Below is a small trained network, with its code and all its weights. Each question gives an input and a class and asks what happens when units are switched off, that is, made to give their printed mean instead of their output.

import numpy as np


def w(rows, s, z=0):
    codes = np.array(rows[::2]) - 128.0
    scale = np.full(codes.shape[1], s)
    scale[-1] = z or s
    return codes * scale


def f(y):
    return np.maximum(y, 0)


def log_softmax(a):
    a = a - a.max(-1, keepdims=True)
    return a - np.log(np.exp(a).sum(-1, keepdims=True))


def net(x, mask):
    res = np.array(x, float).reshape(1, 3) / 4 @ E
    y = f(res @ A[0][:, :-1].T + A[0][:, -1])
    res = res + np.where(mask, y, B[0][:, -1]) @ B[0][:, :-1]
    return log_softmax(res[-1] @ U[:, :-1].T + U[:, -1])


A, B = {}, {}
E = w([
[244,123,51,106,136,68,132,114,130,124,77,206],'x0',
[135,129,118,127,125,224,132,123,128,126,4,81],'x1',
[178,130,113,112,132,47,125,130,128,130,127,5],'x2',
],0.0038)
A[0] = w([
[133,130,124,130,131,170,131,126,131,121,55,100,95],'n0',
[85,128,145,126,131,150,126,128,128,132,153,95,159],'n1',
[103,128,138,127,129,141,127,129,128,129,143,109,155],'n2',
[129,128,127,129,129,135,129,127,128,127,115,123,104],'n3',
[127,129,128,129,130,101,130,128,130,124,177,145,95],'n4',
[126,130,128,130,131,85,130,127,131,121,206,154,94],'n5',
[83,128,146,126,131,151,126,128,128,132,154,93,159],'n6',
[201,128,110,119,132,98,125,127,128,134,87,185,160],'n7',
[197,128,111,119,132,99,125,127,128,133,90,181,160],'n8',
[77,130,130,136,123,190,132,127,119,133,126,254,2],'n9',
[64,128,154,125,132,160,124,128,128,133,166,78,159],'n10',
[138,128,126,127,128,124,127,128,128,129,122,135,148],'n11',
[131,129,125,129,130,159,130,127,130,123,73,107,96],'n12',
[132,129,124,129,131,165,131,127,131,122,63,103,95],'n13',
[163,130,116,130,124,69,131,128,120,133,125,19,29],'n14',
[131,129,125,129,130,155,130,127,130,124,81,110,96],'n15',
[130,129,126,129,129,147,129,127,129,125,95,116,98],'n16',
[150,129,121,129,125,91,129,128,123,131,126,60,30],'n17',
[126,130,129,130,132,78,131,127,132,120,219,159,94],'n18',
],0.015,0.00086)
B[0] = w([
[102,125,149,108,111,123,111,133,76,225,134,149,202],'n0',
[110,131,80,169,110,112,151,126,119,76,117,107,192],'n1',
[118,130,100,151,118,120,141,126,123,98,121,116,166],'n2',
[123,127,131,125,126,127,126,129,120,145,129,132,140],'n3',
[110,126,139,116,116,138,119,131,94,190,115,135,187],'n4',
[100,126,146,108,109,145,113,131,73,227,105,139,223],'n5',
[109,131,78,171,109,111,152,126,119,74,116,106,195],'n6',
[74,134,73,198,100,119,163,128,119,47,124,76,229],'n7',
[78,134,76,193,102,120,161,128,119,52,124,79,223],'n8',
[246,126,187,60,200,124,103,124,239,69,158,137,254],'n9',
[101,133,56,190,101,104,163,125,115,51,111,97,223],'n10',
[120,129,121,136,125,128,132,128,126,117,128,121,143],'n11',
[108,126,143,113,116,124,116,131,90,200,132,144,183],'n12',
[104,125,146,110,113,124,113,132,82,214,133,147,193],'n13',
[208,125,179,81,186,155,110,122,221,69,154,176,218],'n14',
[111,126,141,115,118,125,118,131,95,190,132,142,175],'n15',
[116,126,137,119,121,126,121,130,105,172,131,138,160],'n16',
[178,125,160,98,165,144,116,126,186,91,144,158,181],'n17',
[95,125,150,104,106,148,110,132,64,244,101,141,240],'n18',
],0.013,0.0053)
U = w([
[96,139,58,213,97,98,186,125,120,74,112,78,255],'0',
[101,119,155,99,104,142,96,138,69,253,113,151,114],'1',
[207,125,167,85,198,145,109,121,209,93,163,148,10],'2',
],0.012,0.00072)

Each question gives the input, the list of numbers given to net, and the class t.
The units are the neurons (one row each of A and B). Each row of codes is followed by its name. A weight is (code - 128) times the scale printed after its matrix; where a second scale follows, it is the last column's (A, B and U).
mask holds one flag per neuron, in row order. A switched-off neuron (its flag False) gives its mean, the last column of its row in B, instead of its output. The means were averaged over made-up inputs and are rounded, as every weight is.
A unit's drop is (log p(t) with every unit on - log p(t) with that unit switched off) / (log p(t) with every unit on - log p(t) with every unit switched off).
The circuit of an input: a set's keep is (log p(t) with only the set's units on - log p(t) with every unit switched off) / (log p(t) with every unit on - log p(t) with every unit switched off). Starting from the 12 units with the biggest drops (on a tie, the unit counted first), units are removed one at a time, each time the one whose removal leaves the highest keep (on an exact tie, the one counted first), for as long as the keep stays at least 0.8.
circuit, biggest first: the units of the circuit, biggest drop first
unit that matters most: the unit with the biggest drop
k most important neurons: the k neurons with the biggest drops, biggest first
drop of u: that unit's drop, to one decimal
input [-2,-1,6], class 2: unit that matters most => n14
input [7,-3,-7], class 0: 4 most important neurons => n7; n8; n14; n17
input [4,-3,-5], class 2: 2 most important neurons => n9; n10
input [2,2,3], class 2: 3 most important neurons => n10; n18; n14
input [8,-3,-8], class 0: 3 most important neurons => n7; n8; n14
input [7,1,-6], class 0: 3 most important neurons => n7; n8; n14
input [1,-2,3], class 2: 3 most important neurons => n14; n0; n13
input [-3,3,4], class 2: 2 most important neurons => n14; n7
input [6,7,6], class 1: 3 most important neurons => n0; n13; n9
input [0,-4,3], class 1: 2 most important neurons => n9; n18
input [4,6,4], class 1: 4 most important neurons => n0; n9; n13; n10
input [3,5,3], class 1: 4 most important neurons => n9; n0; n10; n13
input [1,-4,3], class 1: 3 most important neurons => n9; n18; n5
input [3,5,2], class 1: circuit, biggest first => n0
input [-7,4,-4], class 0: drop of n10 => 0.1
input [2,8,7], class 1: drop of n15 => 0.1
input [-8,2,-8], class 0: drop of n17 => 0.3
